Known rows, with every step that occurs
talis-nezozak-vore-reruge-supa: [-16  -6 -22  12   0   1   8  11 -11  -1 -11 -10  -8   2  -1   7  -8  -7
   3  11   6  24   4  -3  12  -7]
talis-nezozak-vore-sugil: [-20  -4 -14  17   3  -2   2   4 -15  12 -18  -4  -6   5   9   6 -12  -8
 -19  13  -6  14   3 -15   9 -15]
supa-talis-nezozak: [-13  -4 -19  10   1 -10  -8  18   4   5  -6  -7   7  -1   5   4   0  -1
  -2   8  -1   7  23 -17 -11  -7]
nezozak-talis: [  1  -2 -12  -7  -1   4   3   8  -2   1 -10  -2  -5  -6  11  -3  -2  19
   0  -5   7   1  17  -6  12  -6]
vore-ladi-nezozak: [  0  25  -7   2  -1   9  -5  -1  -7   0  -4   0   3  -7   8   0   3  21
   6   9  18   5  12 -15   2   1]
supa-ladi-nezozak: [ -7  17   2  -3   3   6  -3  -3  15   3  -3   5   4 -17   0 -14 -13  24
   9   8   6   5  15 -22  12   4]
reruge-talis-nezozak-vore: [ -3  -8   6  12   4  -1   3   9  -1   9  -5   0   9  -2  -7   1  -1 -11
 -12   9 -15   6  12 -13   3 -16]
ladi-reruge-talis: [  7 -10  -5  -2   5  -8  12  13  -1  -2  -2  -3  11  -7 -10   2  -4  10
  13   5 -13  -9  15 -13 -11  -5]
supa-talis-nezozak-vore-sugil: [-19  -8 -27  20   3  -8  -6   6 -12  11 -19 -10   5   5   6  11  -5 -12
 -16  11  -2  12  13 -17  -8 -12]
ladi-nezozak-vore-sugil-reruge-talis: [  6   7  -5   4   8  10   5  -8 -17   6  -9   2  19  -8  -3 -10  -2  14
   9  10  -1  -4   6 -23  -9  -4]
vore-reruge-supa: [-10   2 -28   3   1   0  10   8  -9 -11  -6  -8  -6  -4   3   7  -4  16
  24  10  20  17   3  -3   4   3]
sugil-ladi-nezozak: [ -1  30   4   4   3   2   0  -2   9   7  -5  -2   6  -8   2   0  -1  30
   2   7  11  -8   6 -32  -2   4]
reruge-supa-talis: [ -7  -3 -25   9   5  -8  -3   6  -2 -15  -8  -6   2  -5   5   6  -1   4
  12   5  11   7  15  -9 -19   7]
reruge-supa-ladi-vore-sugil: [-19  -5 -13  12  10 -10  16  -6 -11 -10 -12   3 -10  -7   3  -3 -40  15
  12  13   2  15  -9 -18   5   4]
nezozak-vore-sugil-reruge: [-11  -8 -24  12   8  -1   6   0 -15  12 -16  -4   3   0   1   0  -8   1
   3   8  -1   3  -7 -16   3  -3]
sugil-supa: [ -5  10 -11   5   6 -11   9   4  15   0 -10   4  -1   0   5  -8   3  24
   5  11   0   1   4  -1   0  -2]
nezozak-vore: [ -3  -4  -7   8   6   1  -2   0  -1   6 -10  -1  -1  -3  -2   5   0  -8
 -13   0  -2   0   4  -9   9  -6]
nezozak-vore-ladi-reruge-talis: [  8  -9  -7   7   3  -3   8   8 -13   3  -6  -8  11   0 -17  12   1  -5
   2   8 -10  -3   5  -7  -3  -7]
ladi-reruge-supa: [ -5 -12 -17   0   5  -7  11   9  -6 -13 -10  -6  -7  -4   0   3 -16   6
  15   5  -4   0   9  -7  -8   5]
vore-sugil-ladi-nezozak: [-10  34  -7  11   2   1   5  -8  -5   8 -13  -4   3  -4  10   3  -6  35
   2  14  16  -1  -1 -37  -4   2]
reruge-talis-nezozak: [ -4   0   2   8   3  -4   6  13   2   5   1   1   9  -4   0  -1  -3   6
   4  13  -9   6  16 -15  -4 -13]
ladi-reruge: [ -2 -11 -14  -3   3  -7   6  14  -1   1  -8  -6   0  -6  -3   3  -8   7
   5   3  -7  -7  12 -11  -3  -2]
supa-ladi-nezozak-talis: [ -1  14   0 -12  -1  12  -1  -3  10   2  -7   3   0 -17   7 -19 -14  37
   6  -1   9   4  24 -16  22   0]
sugil-vore-ladi-reruge-supa: [ -3   2 -18   9   4 -16  12   9 -25  -9  -9  -3 -11   0  -6   4 -13   4
  16  10   9  -4 -11 -16  -5   3]
vore-reruge-talis-nezozak: [ -8   0 -13   4  -2  -2  10  19  -2   6   1  -5  11  -3  -4   5   3  14
  16  16   4  14  13 -11   2 -14]
sugil-vore-reruge-supa-talis: [ -6   5 -34  11   2 -17   4   9 -15  -9 -10  -7   2  -4  -7   4   4   5
  21   7  28   4  -2 -14 -13   4]

Rows
[-17   0 -10   7   5  -4   7   1  10  -8  -3   3  -8 -12   1  -6 -20  14
  18  11   4  16   1 -14  11   8] => reruge-supa-ladi
[ -1  -4 -18  -1   4  -4  10  10 -10   1  -6  -3   1  -6  -6   6 -11  12
   9   3   8   1   1  -6   3  -3] => ladi-vore-reruge
[  2   0   0   6   5 -13  17  11   6   6  -2  -8  14  -4 -16   8  -3  20
  13   9 -10 -16   2 -28 -13   0] => sugil-ladi-reruge-talis
[-13  -3 -28   8   6  -4   8   5 -12   7 -10  -3   2  -4   8  -1  -9  17
  18  13   5   3  -3 -20  -4   0] => vore-sugil-reruge
[-19  -2 -23   5   5 -19  22   4  11   5 -17  -2  -4   1  -1 -11 -22  34
  16  22  -9   8  -4 -10   6   0] => vore-sugil-supa-ladi-reruge
[-20 -12 -22  16   6  -3   6   8 -14  18 -16  -6   0   3   5  -1 -15  -5
  -3  14  -8  10  -2 -19   5 -10] => talis-nezozak-vore-sugil-reruge
[ -1  -7  -7   4   3  -8  16  18  -9   4   0  -2  11  -4 -10   3 -12   9
  10  11  -5   7  10 -10  -3 -14] => ladi-vore-reruge-talis-nezozak
[-13 -14 -39  17   9  -7   1  -1 -19  -5 -19 -10   6   2   3   3  -8  -4
  13   9   7   8   1 -14 -18   6] => nezozak-vore-sugil-reruge-supa-talis
[-17   2 -22  13   5 -14  20   3 -13  -5 -16 -14  -7   4   4  13 -20  23
  16  15   4   3 -10 -28 -11   7] => vore-sugil-ladi-reruge-supa
[ -8  -7  -2   3   8  -9   7   3   9   4  -3   6   0 -14  -9  -6 -29  11
   3   4  -7  -1   1 -17  10   1] => supa-ladi-vore
[ -3   5 -23   8   5 -18   0   7  16  -2 -11  -2   9   2   2  -5  11  19
   8  10   4   0  13  -2 -17   1] => sugil-supa-talis
[-15  -6 -26  22   1  -6  -8   9 -12  -3 -12 -11   0   5   2  14  -3 -16
  -5  13   6  21  11  -7  -8  -3] => reruge-supa-talis-nezozak-vore-ladi
[-10   3 -16   3   7 -17  21   6  16   4  -8   3   1  -6 -13 -12 -19  33
  18  14   2   9  -6   0  13   1] => sugil-supa-ladi-vore-reruge
[-18  17 -16  17   3  -9  10   0  -5  10 -12  -5  -1   2   8  14  -6  25
   3  15  11   3 -11 -33  -1  -1] => vore-sugil-ladi
[ -5   1 -10   5   4 -13  11  12   7   9  -8 -11   3  -2  -8  10  -8  18
   6   7  -5 -12   0 -27  -5   3] => sugil-ladi-reruge
[  8  -4  -9   0   6  -6  17   9 -10  -1   0   0  13  -7 -15   5  -5  15
  15   6   3  -2   4  -7  -5  -7] => ladi-vore-reruge-talis
[ -7   1  -1   5  10 -19  15   1  22   2  -8  10  -1  -7  -8 -17 -24  26
   7  11 -10   1  -2  -5   8   1] => sugil-supa-ladi-vore
[-23   4 -22  28   3 -14  -2   5  -5  19 -19 -15   7   8   0  18  -4  -2
 -17  15   1   8   1 -33  -9  -7] => supa-talis-nezozak-vore-sugil-ladi
[ -8 -20   3   6   4  -8  10  14  11  12  -6  -3   9  -6 -21  -5 -20  -6
  -2  13 -29   4  12 -17  11 -11] => supa-ladi-reruge-talis-nezozak-vore
[-13  -5 -20   9  -2   1   3  14  -4  14 -10  -9  -1   0  -4   8  -2  -5
  -7   9   3  16   7  -6  18 -14] => talis-nezozak-vore-reruge
[ -5   1 -27  12   9 -25  10   0  -3  -3 -21  -1   7   5   4  -2  -9  22
   1  12   1  -1   4  -6 -23  -1] => ladi-vore-sugil-supa-talis
[  1   4 -15   2   0  -1  12  11  -4   0   1  -3  13  -7  -7   6   9  19
  22  11  11   7   9  -8  -1  -7] => vore-reruge-talis
[ -3  -6  -9   7  -1  -8  11  23 -10   5   0  -7   9   2  -6   7  -6   8
  11  18 -12   5  15 -14  -7 -11] => vore-ladi-reruge-talis-nezozak
[-15  11 -12  21   5  -6   8  -5  -8  15 -18  -8  -1   4   0  15  -6   8
 -13  12   5   2 -14 -28   5  -3] => nezozak-vore-sugil-ladi
[-10 -17 -11   3  13 -11  14   4   4  -6  -3   4   0 -13 -10 -15 -37  12
  27   7  -7   3  -5 -16   2  11] => sugil-reruge-supa-ladi-vore
[-12  -1 -11  18   0   1  -3  10  -9  13  -9  -6  -4   5   2  11  -4 -10
 -15  12  -1  15   4  -9  14 -12] => talis-nezozak-vore-ladi
[  8  25   2   7   1   7   8  -4   1  10  -5  -7  20  -7 -17   6  11  23
   6   9  12  -2   4 -25   1  -2] => sugil-ladi-nezozak-vore-reruge-talis
[ -5   8  -8  10   1 -12  14  18 -12   9   0   1   7  -3 -11  -2   2   8
  13  14   7   3  -1 -20   4 -16] => sugil-vore-reruge-talis-nezozak
[-17  -5 -38   9  -1  -8   1  19  -6  -7  -8 -14   3   0   4   9  -1   6
  20  14  15  22  18  -7 -12   0] => vore-reruge-supa-talis-nezozak
[ -3  28  -8  -1  -2   7   6  -7 -10   7 -17  -6   0  -3  17  -1  -6  46
   1   5  20  -1   9 -30   5  -2] => vore-sugil-ladi-nezozak-talis
[  4   7  -5   7   6 -11  21   8  -3   7   0  -6  16  -4 -20  11  -5  26
  16   9   5  -6  -6 -22  -8  -2] => sugil-ladi-vore-reruge-talis
[ -3   4 -11 -12   4  10   7   0   6  -6  -7   2   0 -18   7 -27 -22  38
  31   3  10   7  17 -16  14  11] => sugil-reruge-supa-ladi-nezozak-talis
[-25  -7 -20  12   0  -2   8   9   3   4  -9  -7  -7  -5  -7   1 -21  -1
   8  16   2  30   1  -8  25  -2] => talis-nezozak-vore-reruge-supa-ladi
[-12 -13 -20  17   4  -7  -7   8  -3  -4 -14  -9   1   1   1   6  -7 -19
  -8   6  -4  14  17 -10 -10  -3] => reruge-supa-talis-nezozak-vore
[  0   9 -28   3   1   7  -7  -4 -10 -11 -14 -12   9  -7  -3   3   5   4
   9   3  22  11  19  -6 -10   6] => ladi-nezozak-vore-reruge-supa-talis
